[69 50 89 24] | 50

[[38 25 57 88]
 [71 47 51 71]
 [47 51 71 75]] | 25

[5522 7592 1188 9678] | 7592

[203 457 853 536] | 457

[398 103 235 831] | 103

[[ 318  480 -909 -530]
 [-309  272 -418 -961]
 [-903 -890  650 -829]] | 480

[75 24 68 35] | 24

[[815 653 802 292]
 [699 785 896 218]] | 653

[196 174  49  66] | 174

[8695 9088 3009 6526] | 9088
---
[[67, -45, 34, 30, -20, -19], [76, -60, 33, 31, -22, -18], [87, -69, 42, 40, -20, -22]]	-19
[[-37, 36, 11, 6], [41, 41, -15, -90], [16, 60, -20, -65]]	6
[[-58, -8, -25, 28, -3, 41], [-90, -7, -25, 56, -22, -29], [67, -4, 9, -8, -9, -12]]	41
[[7, -89, -36, 82, 21, 21, 25], [33, -90, 2, 54, 45, -56, -14], [49, -51, 9, -66, 11, -66, -53]]	25
[[-70, -4, 55, -2, 50, -80, -70], [-7, 84, 17, -35, -35, 79, -7], [-62, -13, 67, 32, 56, -48, -62]]	-70
[[-21, 9, 6, -28, 2, -40], [17, -25, -31, -39, -28, -36], [-10, 8, 35, 86, 15, 98]]	-40
---
[-92  35 -89 -76  37 -88  15] value -76
[  1 -17  -7  88   6  -6   1] value 88
[ 30  10 -51 -16  16  89  87] value -16
[ 59   4 -63 -77  -2  68 -58] value -77
[ 53  83  25  34  47  61 -64] value 34
[ 87 -71 -62  61   5 -13 -25] value 61
---
[[ 51  52  56  50]
 [ 62  56  78  55]
 [-11 -10 -33  -5]] | 62

[[-81 -41 -29   6   0]
 [-40  23   8  32 -65]
 [ 84  -1  42 -17 -69]] | -40

[[ 65  49  54 -79]
 [ 47  42  46 -55]
 [  7  37  32   0]] | 47

[[-48  -5  35 -73 -12]
 [ 45   1  71 -56 -55]
 [-78  33  72  68 -79]] | 45

[[ 40  28  18  56  52]
 [ 57  46  31  75  79]
 [-12 -30 -27 -31 -48]] | 57

[[-75  29  -7  40  -6]
 [ -8  46 -10  10  50]
 [-10  36 -12  34 -49]] | -8

[[ 65 -92  68  22 -40]
 [-66  -9 -46 -95  -4]
 [ 39 -82 -50  45  92]] | -66
---
-24,-34,2,25,-74,-94,78
-28,-19,9,28,-73,-88,73
32,-8,10,16,-63,-7,-89
Out: 32

0,82,53,-37,-15
2,-67,-28,8,29
-29,-38,-57,76,-23
Out: -29

-21,-2,79,7,7,7,7
-7,-8,20,-32,-32,-33,-33
21,8,-35,35,35,36,35
Out: 21

2,21,-77,-11
20,-47,-55,66
8,23,-77,-12
Out: 8

-6,4,-22,10,97
-6,-24,5,11,8
-53,8,14,74,43
Out: -53

28,20,25,21
39,-67,47,-14
-87,97,-93,56
Out: -87

1,-8,-35,-6
-85,22,-23,-35
-17,-31,62,42
Out: -17

56,23,-33,-67,-16,27
18,24,17,23,-77,23
54,29,-5,-54,23,-6
Out: 54
---
19  27  70  19  92
37  40  67  36  82
73  42  53  58  73
result: 67, 92

 525  -631   464   313   -11 result: 464, 525

695  581  221  783  401  638  609 result: 783, 783

3063  2627  8275  7777  1803 result: 8275, 8275

232   96   35  159  111  173   54 result: 159, 232

 -9  -45   34  -11    0 result: 34, 34

5257  5694  3371  3758  5020
1769  3136  7520  8573  6313
3707  6904  7426  6679  7276
result: 7520, 8573

 27  955  379  806  715 result: 379, 955

160   89  255  151   24    5   22 result: 151, 255

295  256  888  512  315
732  901  340  208  507
319  201  779  605  224
result: 340, 901
---
[[-37  96 -47  24]
 [ 14  15   3   6]] -37, 6

[ 27 -38 -79  31] 27, 31

[[-14  -6  13 -14]
 [ 44  30 -15  44]
 [ -8  21  97  -9]] -14, -9

[-75  33  15 -67 -72  41] -75, 41

[-13 -16  78  11  67  -8 -69] -13, -69

[[ 17 -24 -13 -46  35  14 -80]
 [  2 -62   4  -8  -3  23 -45]] 17, -45

[101  -3 -81  79] 101, 79
---
[[-28  18  10  75  36]
 [ 11  51  26   7 -31]
 [ 79  42  31  91  66]] | 36

[[-13  -5 -14  -3  59 -31   4]
 [-33 -18 -42 -45 -18 -70 -13]
 [ 53  52 -96 -10 -22  23  22]] | 4

[[  83  -43  -23  -15   28    6   82]
 [-103   68   -4  -36    5   35 -102]
 [ -86   44  -37  -13   37   61  -65]] | 82

[[-91   1  40 -96 -29  37]
 [ 11  61   5  87  59 -18]
 [ 78 -57 -44  18 -55 -34]] | 37

[[-1 -1  1  0  0 14 82]
 [ 1 -1 18 89 63  8 -1]
 [ 2  8 70 82 15  1 -1]] | 82

[[-20 -34 -28  76  74]
 [ 49 -21  -9  -3 -30]
 [ -3  46   9  96  97]] | 74
---
[[-99 -54   7  58 -82  29  86]
 [-56  27  38  46 -39   9  54]
 [ -7 -27 -12 -19  57  12  -5]] ⇒ 57

[[-77  24   6 -11]
 [-33  60  29  -6]
 [-18  17  34   5]] ⇒ 17

[[  2 -30 -32  54 -75  -5]
 [-39  48  34 -12  58 -12]
 [-28 -41  14 -25  10  21]] ⇒ -25

[[-11  -8 -16 -39   4  55]
 [ 34 -29   0  14  31  15]
 [  6  42 -23 -11  30  97]] ⇒ -11

[[  6 -35  -7 -62  -1   8]
 [ 58 -38  22 -27  -4 -18]
 [-64 -56  19  42  -7  78]] ⇒ 42

[[-25  33  -5  58  48 -19 -42]
 [  1 -15 -31  43 -14 -80 -60]
 [ 95 -68 -10  12 -79 -45 -20]] ⇒ -79

[[-14  25  -4  29 -13]
 [-44  -5  44 -18  20]
 [-74 -39  11  30   0]] ⇒ 11
---
[51 97 19 33 77] -> 97, 77

[[117 146 170  55 180 134]
 [191 190 125 220 128 160]
 [ 95  76 122 225 182 135]] -> 225, 220

[4 8 6 7 2] -> 8, 7

[ 14  48   5 -45 -18  35 -32] -> 48, 35

[1 8 5 2] -> 8, 5

[[-20   4 -17  23]
 [-37 -26 -27  38]] -> 38, 23

[3203 5457 9522 5904 3731 2972 7040] -> 9522, 7040
---
[[803 717 650 844 824 584 728]
 [320 754 472 934 214 281 591]
 [482 756 716 703 425 712 678]] -> 844

[8167 3177 5790 1103] -> 1103

[-12 -47  14  42] -> 42

[75 21 24 29 30 12] -> 29

[154 182 232  92  29] -> 92

[ 91 517 780 717 226] -> 717

[ 19  -3  21  44 -47  14  -6] -> 44

[249 654 463 773] -> 773

[ 26 -44 -28   9  25  36  12] -> 9

[[202 149 200 205]
 [211  61 201 215]] -> 205
---
[209 703 452 793] ⇒ 703

[[-410 -566  243  326]
 [-605  509  801 -424]
 [ 754   56 -213  653]] ⇒ -566

[-26 -16 -30  48] ⇒ -16

[[41 15 52 21]
 [24  2 80 57]] ⇒ 15

[[759 618 225 373]
 [573 576 365 574]
 [598 695 400 696]] ⇒ 618

[9976 7641 6242 2768] ⇒ 7641

[858 421  28 240] ⇒ 421
---
[[ 148 -310  590 -372]
 [-739  562 -219  434]] result: 590

[[56 39 28 46 67 45]
 [68 12 22 11 83 34]
 [65 31 87 25 23  2]] result: 83

[[190 845 824 396]
 [240 161 615 790]
 [458 645  96 760]] result: 615

[[ -8 -11 -28  -1  -4 -33]
 [  6  15 -43  29  31 -46]] result: -4

[[4482 4481 9943 1063 8383 2998]
 [8500 6087 6013 6101 5682 6641]] result: 8383

[[9015 4627 2427 4358]
 [9789 7969 1184 2430]
 [8608 3941 3791 5390]] result: 1184

[[ 458 -217 -952  -18  257]
 [ -44  939  221  209  306]] result: -18

[[476 789 422 963]
 [101 959 318 665]] result: 422

[[5993 3618 4571 4328]
 [8033 6078 9945 2291]
 [4718 7069 5783 3869]] result: 9945
